Below is a small trained network, with its code and all its weights. Each question gives an input and a class and asks what happens when units are switched off, that is, made to give their printed mean instead of their output.

import numpy as np


def w(rows, s, z=0):
    codes = np.array(rows[::2]) - 128.0
    scale = np.full(codes.shape[1], s)
    scale[-1] = z or s
    return codes * scale


def f(y):
    return np.maximum(y, 0)


def log_softmax(a):
    a = a - a.max(-1, keepdims=True)
    return a - np.log(np.exp(a).sum(-1, keepdims=True))


def net(x, mask):
    res = np.array(x, float).reshape(1, 4) / 4 @ E
    y = f(res @ A[0][:, :-1].T + A[0][:, -1])
    res = res + np.where(mask, y, B[0][:, -1]) @ B[0][:, :-1]
    return log_softmax(res[-1] @ U[:, :-1].T + U[:, -1])


A, B = {}, {}
E = w([
[170,91,157,71,50,54],'x0',
[166,111,254,125,162,164],'x1',
[217,121,106,200,169,56],'x2',
[78,70,151,211,83,128],'x3',
],0.0082)
A[0] = w([
[173,213,114,41,184,119,140],'n1',
[122,173,20,107,95,121,105],'n2',
[117,141,24,123,94,94,51],'n3',
[215,104,117,241,161,44,147],'n4',
[171,118,232,121,160,141,59],'n5',
[38,120,146,92,64,196,66],'n6',
[97,196,109,193,230,230,251],'n7',
[104,137,54,124,101,105,122],'n8',
[41,131,152,80,99,206,59],'n9',
[45,128,147,78,80,180,20],'n10',
[197,117,206,87,177,171,132],'n11',
[61,207,111,220,254,219,254],'n12',
[70,50,145,231,71,129,138],'n13',
[165,69,160,71,34,53,84],'n14',
[171,105,232,127,156,171,62],'n15',
[190,215,98,33,210,132,183],'n16',
[171,141,217,143,151,195,119],'n17',
[32,145,151,71,60,175,18],'n18',
[93,130,44,148,99,81,133],'n19',
[167,96,181,45,48,46,74],'n20',
[106,159,40,101,114,97,81],'n21',
[62,48,144,240,94,115,197],'n22',
[182,101,225,110,173,159,157],'n23',
[195,117,112,235,186,61,179],'n24',
[64,55,154,215,90,126,74],'n25',
],0.0059,0.00066)
B[0] = w([
[54,185,213,86,109,51,203],'n1',
[90,153,151,203,34,167,200],'n2',
[109,148,136,212,39,197,197],'n3',
[255,183,92,21,172,235,227],'n4',
[101,141,106,214,7,188,190],'n5',
[225,157,108,64,173,176,218],'n6',
[79,29,46,58,76,48,235],'n7',
[104,174,144,200,38,194,183],'n8',
[201,132,80,62,175,194,216],'n9',
[218,152,94,66,183,211,207],'n10',
[99,150,137,176,23,146,198],'n11',
[77,27,45,49,89,53,254],'n12',
[83,228,206,33,126,62,214],'n13',
[113,38,42,79,112,87,219],'n14',
[109,128,103,197,11,187,194],'n15',
[58,197,207,49,110,42,218],'n16',
[96,127,85,190,27,159,191],'n17',
[235,169,86,81,192,203,219],'n18',
[116,169,141,170,32,196,198],'n19',
[88,32,32,104,79,76,222],'n20',
[95,166,141,210,36,169,189],'n21',
[89,198,212,14,125,59,219],'n22',
[93,142,124,187,15,171,199],'n23',
[239,153,83,11,158,208,220],'n24',
[80,203,190,54,125,81,201],'n25',
],0.005,0.0058)
U = w([
[216,149,105,101,161,191,125],'0',
[95,143,132,216,67,169,116],'1',
[91,11,76,105,121,67,123],'2',
[85,198,207,99,136,64,127],'3',
[120,103,140,169,159,120,202],'4',
[122,77,153,219,221,104,10],'5',
[123,72,179,224,217,97,2],'6',
[123,76,169,226,212,104,14],'7',
],0.013,0.0083)

Each question gives the input, the list of numbers given to net, and the class t.
The units are the neurons (one row each of A and B). Each row of codes is followed by its name. A weight is (code - 128) times the scale printed after its matrix; where a second scale follows, it is the last column's (A, B and U).
mask holds one flag per neuron, in row order. A switched-off neuron (its flag False) gives its mean, the last column of its row in B, instead of its output. The means were averaged over made-up inputs and are rounded, as every weight is.
A unit's drop is (log p(t) with every unit on - log p(t) with that unit switched off) / (log p(t) with every unit on - log p(t) with every unit switched off).
The circuit of an input: a set's keep is (log p(t) with only the set's units on - log p(t) with every unit switched off) / (log p(t) with every unit on - log p(t) with every unit switched off). Starting from the 12 units with the biggest drops (on a tie, the unit counted first), units are removed one at a time, each time the one whose removal leaves the highest keep (on an exact tie, the one counted first), for as long as the keep stays at least 0.8.
circuit, biggest first: the units of the circuit, biggest drop first
most important unit: the unit with the biggest drop
top k neurons: the k neurons with the biggest drops, biggest first
drop of u: that unit's drop, to one decimal
input [7,2,6,8], class 3: circuit, biggest first => [n13]
input [-8,-7,-7,8], class 2: top 3 neurons => [n12; n7; n4]
input [-6,3,3,4], class 2: circuit, biggest first => [n12; n7]
input [6,4,-6,2], class 0: circuit, biggest first => [n18; n10]
input [-5,6,4,8], class 3: top 3 neurons => [n22; n13; n25]
input [-6,1,-3,2], class 2: circuit, biggest first => [n12; n7]
input [-4,-1,-5,2], class 0: circuit, biggest first => [n6; n9]
input [-6,-2,-1,7], class 3: circuit, biggest first => [n13; n22]
input [5,-7,-8,6], class 0: circuit, biggest first => [n18; n6]
input [4,-5,7,4], class 0: top 2 neurons => [n4; n24]
input [7,6,2,-4], class 2: top 2 neurons => [n20; n14]
input [-5,1,-3,3], class 2: top 3 neurons => [n12; n7; n4]
input [-4,-5,2,-7], class 3: top 2 neurons => [n16; n1]
input [-3,5,-2,-7], class 3: top 2 neurons => [n16; n1]
input [5,-5,-4,1], class 1: most important unit => n12
input [-1,4,-6,6], class 0: drop of n25 => -0.1
input [7,0,-5,8], class 3: drop of n7 => 0.4
input [-8,5,-6,1], class 2: top 4 neurons => [n12; n7; n4; n24]
input [-6,4,6,6], class 0: drop of n24 => 1.6
